Here is a tiny trained network, its code and every weight. The questions are about switching its units off for an input and a target symbol, where a switched-off unit gives its printed mean instead of its output.

import numpy as np


def w(rows, s, z=0):
    codes = np.array(rows[::2]) - 128.0
    scale = np.full(codes.shape[1], s)
    scale[-1] = z or s
    return codes * scale


def softmax(a):
    e = np.exp(a - a.max(-1, keepdims=True))
    return e / e.sum(-1, keepdims=True)


def log_softmax(a):
    a = a - a.max(-1, keepdims=True)
    return a - np.log(np.exp(a).sum(-1, keepdims=True))


def net(x, mask):
    ids = ['αβγδελξπστω'.index(c) for c in x.split()]
    T = len(ids)
    res = E[ids] + P[:T]
    u = 0
    for l in range(2):
        r = res
        for j in range(3):
            rows = slice(2 * j, 2 * j + 2)
            q, k, v = (r @ M[l][rows].T for M in (Q, K, V))
            z = softmax(np.where(np.tri(T) > 0, q @ k.T / 2**0.5, -1e9)) @ v
            o = O[l][rows]
            res = res + np.where(mask[u + j], z, o[:, -1]) @ o[:, :-1]
        u += 3
    return log_softmax(res[-1] @ U[:, :-1].T + U[:, -1])


Q, K, V, O = {}, {}, {}, {}
E = w([
[253,153,74,199],'α',
[183,66,35,133],'β',
[141,123,147,69],'γ',
[140,187,98,35],'δ',
[138,106,157,71],'ε',
[138,105,157,70],'λ',
[169,50,191,207],'ξ',
[86,198,77,143],'π',
[64,89,166,88],'σ',
[27,120,145,190],'τ',
[129,148,224,84],'ω',
],0.017)
P = w([
[137,78,91,163],'0',
[118,82,97,146],'1',
[93,80,121,140],'2',
[78,101,123,117],'3',
[71,124,135,96],'4',
[49,126,145,80],'5',
[29,131,153,59],'6',
[22,133,165,40],'7',
[3,138,177,24],'8',
],0.0042)
Q[0] = w([
[7,122,106,4],'0.h0',
[162,117,76,125],'0.h0',
[96,120,114,82],'0.h1',
[218,96,123,184],'0.h1',
[110,106,154,79],'0.h2',
[166,101,180,177],'0.h2',
],0.037)
K[0] = w([
[83,122,178,1],'0.h0',
[111,68,74,142],'0.h0',
[75,156,128,129],'0.h1',
[194,79,97,184],'0.h1',
[155,166,163,76],'0.h2',
[120,183,151,203],'0.h2',
],0.032)
V[0] = w([
[142,220,247,119],'0.h0',
[64,91,55,53],'0.h0',
[64,189,157,140],'0.h1',
[85,124,70,132],'0.h1',
[115,159,147,163],'0.h2',
[135,125,139,140],'0.h2',
],0.011)
O[0] = w([
[97,255,178,155,146],'0.h0',
[31,44,110,74,254],'0.h0',
[63,78,96,103,146],'0.h1',
[80,102,144,125,175],'0.h1',
[161,195,141,130,47],'0.h2',
[126,129,120,116,96],'0.h2',
],0.0086,0.0028)
Q[1] = w([
[176,88,175,179],'1.h0',
[107,118,143,89],'1.h0',
[186,170,183,55],'1.h1',
[154,91,192,134],'1.h1',
[128,143,50,228],'1.h2',
[126,167,6,124],'1.h2',
],0.028)
K[1] = w([
[204,100,85,169],'1.h0',
[91,136,108,141],'1.h0',
[198,138,170,47],'1.h1',
[159,96,165,150],'1.h1',
[225,90,81,226],'1.h2',
[127,117,6,171],'1.h2',
],0.023)
V[1] = w([
[173,113,138,60],'1.h0',
[103,169,4,178],'1.h0',
[69,157,96,178],'1.h1',
[117,78,216,224],'1.h1',
[171,143,144,12],'1.h2',
[149,153,55,105],'1.h2',
],0.014)
O[1] = w([
[163,130,165,92,111],'1.h0',
[180,182,1,180,177],'1.h0',
[92,138,64,163,186],'1.h1',
[124,91,133,248,89],'1.h1',
[221,145,134,188,253],'1.h2',
[186,106,180,111,155],'1.h2',
],0.01,0.0049)
U = w([
[203,177,87,146,103],'α',
[164,18,54,108,6],'β',
[135,125,123,116,132],'γ',
[156,193,95,18,73],'δ',
[140,99,138,116,203],'ε',
[140,96,141,116,255],'λ',
[139,85,153,205,163],'ξ',
[117,159,23,114,205],'π',
[46,42,121,79,80],'σ',
[65,93,74,192,64],'τ',
[73,255,176,151,170],'ω',
],0.0062,0.0044)

Each question gives the input, a string of symbols that net reads in full, and the target symbol t.
The units are the heads (2 rows each of Q, K, V and O). Each row of codes is followed by its name. A weight is (code - 128) times the scale printed after its matrix; where a second scale follows, it is the last column's (O and U).
mask holds one flag per head, layer by layer. A switched-off head (its flag False) gives its mean, the last column of its rows in O, instead of its output. The means were averaged over made-up inputs and are rounded, as every weight is.
A unit's drop is (log p(t) with every unit on - log p(t) with that unit switched off) / (log p(t) with every unit on - log p(t) with every unit switched off).
The circuit of an input: a set's keep is (log p(t) with only the set's units on - log p(t) with every unit switched off) / (log p(t) with every unit on - log p(t) with every unit switched off). Starting from all 6 units, units are removed one at a time, each time the one whose removal leaves the highest keep (on an exact tie, the one counted first), for as long as the keep stays at least 0.8.
units of the circuit, in order: the units of the circuit, biggest drop first
most important unit: the unit with the biggest drop
heads that matter: for each layer, one digit per head in row order, 1 if its drop is at least 0.15 and else 0, layers parted by /
input β σ λ λ, target σ: most important unit	1.h0
input σ δ π δ σ λ, target σ: heads that matter	100 / 100
input α ω π δ α, target α: units of the circuit, in order	[0.h0; 1.h0]
input α π δ π ε ε π ε, target π: units of the circuit, in order	[1.h0; 0.h1; 1.h1]
input γ ε ε ξ α δ ε π β, target β: heads that matter	100 / 000
input α γ π π λ τ τ γ π, target τ: units of the circuit, in order	[0.h1; 1.h1]
input σ δ λ δ α, target α: heads that matter	110 / 100
input α δ ε γ α δ τ λ, target τ: units of the circuit, in order	[0.h1; 1.h1; 0.h0; 1.h0]
input α ε π ξ λ, target π: heads that matter	111 / 100
input π ξ ω ε, target ω: heads that matter	100 / 000
input π δ τ π, target τ: units of the circuit, in order	[0.h0; 1.h1]
input π δ ε, target π: heads that matter	010 / 110
input δ δ ξ δ α π π, target π: heads that matter	000 / 110
input σ ξ λ π τ π σ, target τ: units of the circuit, in order	[1.h1]
input τ α δ σ δ γ, target σ: units of the circuit, in order	[0.h0; 1.h0]
input δ ε γ δ σ γ ξ, target ξ: heads that matter	000 / 010
input δ λ δ α τ, target τ: units of the circuit, in order	[1.h1; 1.h0]
input σ ω ε π α π π, target π: units of the circuit, in order	[0.h1; 1.h0]
input λ ω α δ ξ β λ, target ξ: heads that matter	110 / 011
input ξ γ ε, target ξ: heads that matter	100 / 010
input δ λ σ α π ε τ γ, target τ: units of the circuit, in order	[0.h1; 1.h1; 1.h0; 0.h2]
input α τ ε, target τ: most important unit	0.h1
input λ ω λ τ γ γ δ π σ, target σ: heads that matter	110 / 100
